Here is a tiny trained network, its code and every weight. The questions are about switching its units off for an input and a class, where a switched-off unit gives its printed mean instead of its output.

import numpy as np


def w(rows, s, z=0):
    codes = np.array(rows[::2]) - 128.0
    scale = np.full(codes.shape[1], s)
    scale[-1] = z or s
    return codes * scale


def f(y):
    return y / 2 * (1 + np.tanh(0.7978845608 * (y + 0.044715 * y**3)))


def log_softmax(a):
    a = a - a.max(-1, keepdims=True)
    return a - np.log(np.exp(a).sum(-1, keepdims=True))


def net(x, mask):
    res = np.array(x, float).reshape(1, 6) / 4 @ E
    y = f(res @ A[0][:, :-1].T + A[0][:, -1])
    res = res + np.where(mask, y, B[0][:, -1]) @ B[0][:, :-1]
    return log_softmax(res[-1] @ U[:, :-1].T + U[:, -1])


A, B = {}, {}
E = w([
[89,51,157,208,169,155,123,82,163,186,144],'x0',
[131,128,135,120,126,124,137,123,134,132,131],'x1',
[117,163,71,189,51,106,167,51,104,125,156],'x2',
[136,130,124,132,131,127,123,133,124,133,136],'x3',
[121,168,91,134,180,4,74,83,156,149,85],'x4',
[131,128,114,130,132,128,125,136,120,138,137],'x5',
],0.018)
A[0] = w([
[72,132,115,198,228,6,98,38,184,170,98,69],'n0',
[135,133,136,74,132,175,134,169,102,87,113,255],'n1',
[103,175,74,172,42,133,164,81,125,112,168,186],'n2',
[139,186,106,106,204,1,67,90,158,143,80,160],'n3',
[111,157,67,194,67,61,135,20,102,166,141,98],'n4',
[59,8,159,224,187,156,119,57,162,198,155,186],'n5',
[110,118,179,69,206,141,113,194,145,139,114,249],'n6',
],0.0092,0.0088)
B[0] = w([
[174,196,79,100,120,115,70,172,228,151,116,241],'n0',
[176,149,136,91,89,111,103,210,125,85,179,191],'n1',
[115,167,161,144,59,96,177,58,91,145,172,206],'n2',
[46,113,35,135,152,70,113,93,99,135,14,253],'n3',
[162,206,92,119,76,194,189,177,186,49,137,216],'n4',
[182,95,176,126,98,254,101,123,153,208,134,240],'n5',
[152,69,90,113,172,99,90,174,189,117,121,208],'n6',
],0.012,0.026)
U = w([
[176,182,103,95,112,133,114,183,194,97,138,225],'0',
[130,177,185,126,92,73,166,85,22,99,198,173],'1',
[70,98,91,97,190,32,103,131,81,98,64,136],'2',
[60,208,90,139,129,66,175,72,93,63,83,49],'3',
[135,10,185,141,185,183,128,155,126,138,158,150],'4',
[135,105,167,189,82,189,174,52,91,169,160,74],'5',
[126,98,121,123,195,120,65,109,173,197,66,2],'6',
],0.011,0.0054)

Each question gives the input, the list of numbers given to net, and the class t.
The units are the neurons (one row each of A and B). Each row of codes is followed by its name. A weight is (code - 128) times the scale printed after its matrix; where a second scale follows, it is the last column's (A, B and U).
mask holds one flag per neuron, in row order. A switched-off neuron (its flag False) gives its mean, the last column of its row in B, instead of its output. The means were averaged over made-up inputs and are rounded, as every weight is.
A unit's drop is (log p(t) with every unit on - log p(t) with that unit switched off) / (log p(t) with every unit on - log p(t) with every unit switched off).
The circuit of an input: a set's keep is (log p(t) with only the set's units on - log p(t) with every unit switched off) / (log p(t) with every unit on - log p(t) with every unit switched off). Starting from all 7 units, units are removed one at a time, each time the one whose removal leaves the highest keep (on an exact tie, the one counted first), for as long as the keep stays at least 0.8.
circuit, biggest first: the units of the circuit, biggest drop first
k most important neurons: the k neurons with the biggest drops, biggest first
drop of u: that unit's drop, to one decimal
input [0,7,0,4,5,1], class 2: circuit, biggest first -> n3
input [7,-8,-8,-1,0,0], class 4: 2 most important neurons -> n3, n5
input [2,7,-2,-3,-1,-2], class 4: 2 most important neurons -> n0, n3
input [0,8,6,8,4,5], class 3: 3 most important neurons -> n5, n2, n3
input [1,3,-5,-7,-2,8], class 4: 3 most important neurons -> n0, n4, n3
input [-2,4,2,1,-4,8], class 1: 2 most important neurons -> n0, n5
input [-6,4,7,7,1,-2], class 3: 2 most important neurons -> n5, n4
input [-4,6,8,-3,0,-5], class 1: 2 most important neurons -> n3, n2
input [-1,4,-4,-1,7,-1], class 2: 2 most important neurons -> n3, n5
input [-2,2,-3,2,1,6], class 2: 3 most important neurons -> n5, n4, n0
input [-6,-4,3,8,-2,-1], class 1: drop of n0 -> 0.1
input [8,-4,2,-7,-5,4], class 5: drop of n3 -> 0.0
input [-2,0,1,0,-7,-7], class 1: drop of n0 -> 0.4
input [2,-8,-6,-5,-2,4], class 4: circuit, biggest first -> n0
input [-4,-5,6,-3,1,5], class 3: 2 most important neurons -> n5, n4
